Here is a tiny trained network, its code and every weight. The questions are about switching its units off for an input and a class, where a switched-off unit gives its printed mean instead of its output.

import numpy as np


def w(rows, s, z=0):
    codes = np.array(rows[::2]) - 128.0
    scale = np.full(codes.shape[1], s)
    scale[-1] = z or s
    return codes * scale


def f(y):
    return y / 2 * (1 + np.tanh(0.7978845608 * (y + 0.044715 * y**3)))


def log_softmax(a):
    a = a - a.max(-1, keepdims=True)
    return a - np.log(np.exp(a).sum(-1, keepdims=True))


def net(x, mask):
    res = np.array(x, float).reshape(1, 5) / 4 @ E
    y = f(res @ A[0][:, :-1].T + A[0][:, -1])
    res = res + np.where(mask, y, B[0][:, -1]) @ B[0][:, :-1]
    return log_softmax(res[-1] @ U[:, :-1].T + U[:, -1])


A, B = {}, {}
E = w([
[127,126,86,97,219,123,54,181],'x0',
[100,86,71,119,44,146,96,68],'x1',
[99,197,93,144,60,122,144,186],'x2',
[255,135,110,145,120,157,134,177],'x3',
[194,127,146,73,126,132,23,133],'x4',
],0.0058)
A[0] = w([
[78,139,75,144,177,120,172,164,167],'n0',
[80,154,100,143,125,118,163,175,135],'n1',
[198,139,164,110,169,125,118,178,164],'n2',
[147,98,81,112,175,117,34,107,252],'n3',
[32,116,136,128,184,115,95,58,137],'n4',
[126,109,143,123,240,119,157,99,207],'n5',
[119,113,157,143,126,137,183,23,191],'n6',
[212,136,147,124,206,130,93,198,154],'n7',
[58,143,192,106,134,113,63,109,149],'n8',
[97,137,132,107,124,131,115,133,108],'n9',
[144,157,138,149,58,122,246,185,180],'n10',
[116,115,90,146,202,128,127,127,183],'n11',
[191,116,99,123,21,129,120,70,189],'n12',
[234,129,119,129,86,130,58,106,209],'n13',
],0.013,0.0026)
B[0] = w([
[131,66,128,99,116,184,121,136,181],'n0',
[124,119,110,115,94,156,79,123,176],'n1',
[182,158,143,150,214,100,91,131,191],'n2',
[149,105,116,110,169,198,86,173,213],'n3',
[112,138,114,111,63,167,78,166,204],'n4',
[156,55,125,124,167,129,212,87,200],'n5',
[152,86,148,129,130,96,223,113,216],'n6',
[213,165,153,163,247,98,109,143,222],'n7',
[64,172,104,141,25,102,117,127,174],'n8',
[123,137,132,125,101,119,92,117,132],'n9',
[137,93,88,107,156,198,49,150,253],'n10',
[176,92,140,119,160,142,162,111,165],'n11',
[106,38,149,98,95,149,232,114,217],'n12',
[123,99,70,120,140,200,87,154,202],'n13',
],0.016,0.0083)
U = w([
[85,254,151,149,97,56,60,140,1],'0',
[204,156,146,146,243,116,93,157,114],'1',
[123,100,185,129,123,77,220,48,107],'2',
[95,104,87,92,91,183,90,165,238],'3',
],0.007,0.0015)

Each question gives the input, the list of numbers given to net, and the class t.
The units are the neurons (one row each of A and B). Each row of codes is followed by its name. A weight is (code - 128) times the scale printed after its matrix; where a second scale follows, it is the last column's (A, B and U).
mask holds one flag per neuron, in row order. A switched-off neuron (its flag False) gives its mean, the last column of its row in B, instead of its output. The means were averaged over made-up inputs and are rounded, as every weight is.
A unit's drop is (log p(t) with every unit on - log p(t) with that unit switched off) / (log p(t) with every unit on - log p(t) with every unit switched off).
unit that matters most: the unit with the biggest drop
k most important neurons: the k neurons with the biggest drops, biggest first
drop of u: that unit's drop, to one decimal
input [8,-2,-7,-8,2], class 3: 2 most important neurons -> [n4 n8]
input [1,-8,7,-5,3], class 0: unit that matters most -> n8
input [-5,-8,7,6,-6], class 3: 2 most important neurons -> [n10 n1]
input [-8,6,5,-3,-4], class 2: 2 most important neurons -> [n6 n12]
input [7,-6,-8,-8,-8], class 2: 4 most important neurons -> [n5 n10 n11 n13]
input [5,-5,-6,-6,-5], class 2: 2 most important neurons -> [n5 n10]
input [-5,-6,-5,0,-8], class 2: 3 most important neurons -> [n6 n5 n7]
input [1,-2,-6,-5,-7], class 2: drop of n5 -> 0.2
input [-7,7,0,1,-6], class 2: drop of n6 -> 0.5
input [3,-8,-6,-2,-8], class 2: drop of n12 -> -0.1
